Here is a tiny trained network, its code and every weight. The questions are about switching its units off for an input and a target symbol, where a switched-off unit gives its printed mean instead of its output.

import numpy as np


def w(rows, s, z=0):
    codes = np.array(rows[::2]) - 128.0
    scale = np.full(codes.shape[1], s)
    scale[-1] = z or s
    return codes * scale


def norm(h):
    return h / np.sqrt((h * h).mean(-1, keepdims=True) + 1e-5)


def f(y):
    return np.maximum(y, 0)


def softmax(a):
    e = np.exp(a - a.max(-1, keepdims=True))
    return e / e.sum(-1, keepdims=True)


def log_softmax(a):
    a = a - a.max(-1, keepdims=True)
    return a - np.log(np.exp(a).sum(-1, keepdims=True))


def net(x, mask):
    ids = ['ΓΞΠΦδεζηθστψ'.index(c) for c in x.split()]
    T = len(ids)
    res = E[ids] + P[:T]
    u = 0
    for l in range(2):
        q, k, v = (norm(res) @ M[l].T for M in (Q, K, V))
        z = softmax(np.where(np.tri(T) > 0, q @ k.T / 3**0.5, -1e9)) @ v
        res = res + np.where(mask[u], z, O[l][:, -1]) @ O[l][:, :-1]
        u += 1
        y = f(norm(res) @ A[l][:, :-1].T + A[l][:, -1])
        res = res + np.where(mask[u : u + 16], y, B[l][:, -1]) @ B[l][:, :-1]
        u += 16
    return log_softmax(norm(res)[-1] @ U[:, :-1].T + U[:, -1])


Q, K, V, O, A, B = {}, {}, {}, {}, {}, {}
E = w([
[138,176,147,114,99,132,136],'Γ',
[147,118,143,92,103,117,157],'Ξ',
[113,163,100,130,120,113,83],'Π',
[151,156,156,95,123,139,157],'Φ',
[123,130,117,117,81,96,122],'δ',
[159,129,125,92,173,141,129],'ε',
[133,147,106,116,163,123,87],'ζ',
[139,103,97,108,144,108,101],'η',
[40,72,168,252,142,237,144],'θ',
[140,98,110,103,106,95,133],'σ',
[120,177,124,127,89,112,107],'τ',
[143,91,117,93,120,106,140],'ψ',
],0.003)
P = w([
[86,173,126,16,137,96,119],'0',
[129,109,89,165,122,191,165],'1',
[139,90,137,160,97,196,104],'2',
[127,108,70,111,83,223,116],'3',
[158,165,69,143,152,86,198],'4',
[172,124,193,100,117,91,58],'5',
[58,91,204,218,184,92,162],'6',
[111,91,69,220,131,184,193],'7',
[127,65,185,181,106,193,75],'8',
[206,151,60,57,86,129,94],'9',
[159,185,112,91,143,35,166],'10',
[202,130,169,92,112,78,48],'11',
[42,87,225,248,191,144,175],'12',
[85,56,97,225,107,253,170],'13',
],0.002)
Q[0] = w([
[96,106,232,132,159,74,86],'L0H1',
[108,155,116,173,177,57,200],'L0H1',
[8,60,152,191,137,228,158],'L0H1',
],0.012)
K[0] = w([
[158,103,116,78,65,205,40],'L0H1',
[137,138,2,125,110,190,188],'L0H1',
[173,202,98,7,124,39,115],'L0H1',
],0.0085)
V[0] = w([
[137,232,137,169,199,189,97],'L0H1',
[91,90,30,162,141,86,3],'L0H1',
[95,233,176,171,35,123,111],'L0H1',
],0.0046)
O[0] = w([
[105,247,209,143,117,215,127,102],'L0H1',
[143,139,1,113,75,219,163,45],'L0H1',
[125,244,119,171,177,59,215,5],'L0H1',
],0.005,0.0012)
A[0] = w([
[97,115,92,213,120,124,56,67],'L0N1',
[154,150,213,142,146,111,120,109],'L0N2',
[206,122,166,71,178,166,182,206],'L0N3',
[173,86,100,105,176,120,142,55],'L0N4',
[123,191,117,95,133,127,177,69],'L0N5',
[175,145,100,122,50,178,176,181],'L0N6',
[121,132,124,130,128,122,130,99],'L0N7',
[36,196,184,132,130,188,124,82],'L0N8',
[102,109,81,149,193,71,201,120],'L0N9',
[180,255,153,109,114,91,86,125],'L0N10',
[7,92,156,89,82,35,129,128],'L0N11',
[128,40,134,205,127,176,148,69],'L0N12',
[115,106,47,105,174,60,167,5],'L0N13',
[160,140,87,135,236,178,63,187],'L0N14',
[90,62,189,102,134,149,83,34],'L0N15',
[220,44,95,131,67,124,80,63],'L0N16',
],0.0032,0.0027)
B[0] = w([
[189,101,161,114,122,125,160,142],'L0N1',
[126,116,67,158,129,180,131,188],'L0N2',
[88,120,89,181,91,110,85,252],'L0N3',
[108,175,137,154,105,103,144,151],'L0N4',
[124,77,129,129,123,152,74,153],'L0N5',
[140,111,165,187,181,118,95,213],'L0N6',
[128,123,138,125,129,134,119,128],'L0N7',
[160,51,57,72,116,66,112,167],'L0N8',
[169,153,140,149,58,118,87,204],'L0N9',
[111,24,119,190,132,152,178,212],'L0N10',
[188,135,120,147,174,181,103,193],'L0N11',
[200,200,126,143,97,94,113,187],'L0N12',
[170,162,164,148,2,110,116,163],'L0N13',
[135,102,169,157,54,108,174,226],'L0N14',
[163,169,170,165,61,162,91,210],'L0N15',
[54,123,133,129,185,130,185,207],'L0N16',
],0.0036,0.0023)
Q[1] = w([
[126,188,109,22,163,102,135],'L1H1',
[126,198,100,9,169,94,142],'L1H1',
[155,203,156,2,141,136,80],'L1H1',
],0.0089)
K[1] = w([
[180,88,130,252,107,133,132],'L1H1',
[185,91,125,254,109,131,134],'L1H1',
[172,68,157,250,96,176,107],'L1H1',
],0.0065)
V[1] = w([
[138,187,20,156,55,138,149],'L1H1',
[23,104,141,150,86,203,102],'L1H1',
[2,102,113,200,187,117,201],'L1H1',
],0.0037)
O[1] = w([
[223,118,196,162,58,137,213,87],'L1H1',
[53,105,183,19,116,153,182,171],'L1H1',
[199,99,127,54,255,192,162,1],'L1H1',
],0.0036,0.0028)
A[1] = w([
[119,109,154,108,103,121,184,108],'L1N1',
[132,140,164,2,180,152,164,63],'L1N2',
[141,129,155,122,151,59,114,111],'L1N3',
[118,105,171,138,129,88,150,100],'L1N4',
[46,140,125,107,101,109,135,107],'L1N5',
[138,121,128,107,189,181,98,151],'L1N6',
[144,108,180,105,128,90,128,103],'L1N7',
[165,130,61,118,176,105,152,77],'L1N8',
[123,153,69,114,100,182,137,108],'L1N9',
[139,136,123,99,81,150,164,90],'L1N10',
[85,130,139,100,182,141,99,85],'L1N11',
[65,122,105,140,125,99,71,175],'L1N12',
[118,200,174,160,176,95,147,99],'L1N13',
[100,200,112,166,152,133,193,117],'L1N14',
[111,228,66,141,125,149,181,5],'L1N15',
[157,58,122,171,126,145,124,124],'L1N16',
],0.0071,0.003)
B[1] = w([
[126,141,91,177,151,185,95,148],'L1N1',
[102,8,150,215,95,92,210,140],'L1N2',
[123,147,70,161,172,169,113,159],'L1N3',
[118,148,81,135,140,150,92,155],'L1N4',
[157,150,181,108,68,168,92,188],'L1N5',
[70,197,162,141,79,89,157,150],'L1N6',
[131,149,115,181,183,154,108,148],'L1N7',
[79,182,196,136,55,110,120,144],'L1N8',
[79,197,75,188,180,149,127,148],'L1N9',
[113,150,101,188,168,135,95,148],'L1N10',
[144,155,149,212,98,143,164,142],'L1N11',
[186,98,177,132,165,149,148,253],'L1N12',
[46,195,120,55,89,86,157,150],'L1N13',
[160,84,122,4,135,129,86,155],'L1N14',
[254,74,205,127,184,159,185,140],'L1N15',
[99,141,114,29,140,94,132,205],'L1N16',
],0.0052,0.0051)
U = w([
[54,231,129,47,131,72,137,247],'Γ',
[163,81,114,192,252,79,49,135],'Ξ',
[244,152,120,135,184,218,197,132],'Π',
[61,222,174,208,191,105,128,45],'Φ',
[184,158,81,195,35,35,145,195],'δ',
[117,108,234,112,60,180,68,225],'ε',
[69,209,67,217,122,212,114,7],'ζ',
[52,104,1,89,112,187,99,142],'η',
[70,65,162,178,144,116,237,126],'θ',
[131,51,79,38,112,76,130,43],'σ',
[202,157,183,42,149,83,192,58],'τ',
[136,40,104,43,146,96,124,28],'ψ',
],0.0059,0.0017)

Each question gives the input, a string of symbols that net reads in full, and the target symbol t.
The units are the heads (3 rows each of Q, K, V and O) and the neurons (one row each of A and B). Each row of codes is followed by its name. A weight is (code - 128) times the scale printed after its matrix; where a second scale follows, it is the last column's (O, A, B and U).
mask holds one flag per unit, layer by layer, with each layer's heads first. A switched-off unit (its flag False) gives its mean, the last column of its rows in O or B, instead of its output. The means were averaged over made-up inputs and are rounded, as every weight is.
A unit's drop is (log p(t) with every unit on - log p(t) with that unit switched off) / (log p(t) with every unit on - log p(t) with every unit switched off).
The circuit of an input: a set's keep is (log p(t) with only the set's units on - log p(t) with every unit switched off) / (log p(t) with every unit on - log p(t) with every unit switched off). Starting from the 12 units with the biggest drops (on a tie, the unit counted first), units are removed one at a time, each time the one whose removal leaves the highest keep (on an exact tie, the one counted first), for as long as the keep stays at least 0.8.
circuit, biggest first: the units of the circuit, biggest drop first
unit that matters most: the unit with the biggest drop
k most important neurons: the k neurons with the biggest drops, biggest first
top k neurons in layer l: the k neurons of layer l with the biggest drops, biggest first
drop when u is switched off: that unit's drop, to one decimal
input δ Φ ε Π Π Π δ ε δ, target Π: circuit, biggest first : [L0H1; L1N15]
input ε Π ε δ Ξ σ Π η, target Ξ: 2 most important neurons : [L1N3; L1N7]
input ε σ ζ ε ε ε, target ζ: circuit, biggest first : [L0H1; L1N9]
input ε Φ ε ε Π σ ε Ξ, target Π: circuit, biggest first : [L0H1; L1N15]
input δ δ ε ζ ε ε ε ε ε Γ Ξ ε ε ε, target Ξ: circuit, biggest first : [L0H1]
input ε δ Γ ε δ δ, target Γ: circuit, biggest first : [L0H1; L1N13]
input ε Φ Π Π δ, target Φ: circuit, biggest first : [L0H1; L1N3]
input ε θ τ δ σ, target ε: circuit, biggest first : [L1H1; L1N5; L1N12; L0H1]
input δ Π δ ε Π ε ε ψ, target Π: 2 most important neurons : [L1N15; L1N14]
input η Π ε τ ε, target Π: 2 most important neurons : [L1N15; L1N14]
input θ ε Ξ Φ Γ δ ε δ, target θ: 3 most important neurons : [L0N10; L1N2; L0N8]
input ε Γ ε Ξ σ Ξ δ ε ε, target Ξ: circuit, biggest first : [L0H1; L1N3]
input ε τ θ ε ε σ θ ε Ξ δ ε, target ε: 2 most important neurons : [L1N5; L0N10]
input ε ε Ξ ε ε, target ε: circuit, biggest first : [L0H1]
input Ξ δ ε ε ε Φ η ε ε ε, target η: circuit, biggest first : [L0H1; L1N9]
input ε θ η τ ε δ Ξ Φ ε Φ Π, target ε: 2 most important neurons : [L0N10; L1N5]
input Ξ Γ Π δ ε Π Ξ, target δ: circuit, biggest first : [L0H1; L0N9]
input θ ε Φ ε σ δ, target θ: 2 most important neurons : [L1N2; L0N10]
input ε ε Π δ ε ε Ξ Ξ ε η ε τ ε, target η: top 2 neurons in layer 1 : [L1N9; L1N16]
input δ Φ ε θ Ξ ε η ζ σ ε τ δ, target δ: unit that matters most : L1H1
input ε δ δ η η ε δ Π Π Φ Φ, target Π: 3 most important neurons : [L1N15; L1N14; L1N9]
input Ξ Γ ε ε ε, target Γ: 2 most important neurons : [L1N13; L1N14]
input δ ε δ θ η τ ε ε σ ε Γ, target δ: 2 most important neurons : [L0N10; L1N12]
input ε δ Ξ ε ε ζ ε ε ε ε δ, target ε: drop when L0H1 is switched off : 0.6
input Φ ε Γ, target Φ: drop when L0N2 is switched off : 0.0
input Ξ ε δ ε ε δ ε δ Ξ δ Π Φ ε δ, target Π: drop when L0N3 is switched off : 0.1
input δ Ξ δ Ξ ψ ψ Π Φ θ δ δ σ, target δ: drop when L1H1 is switched off : 2.3
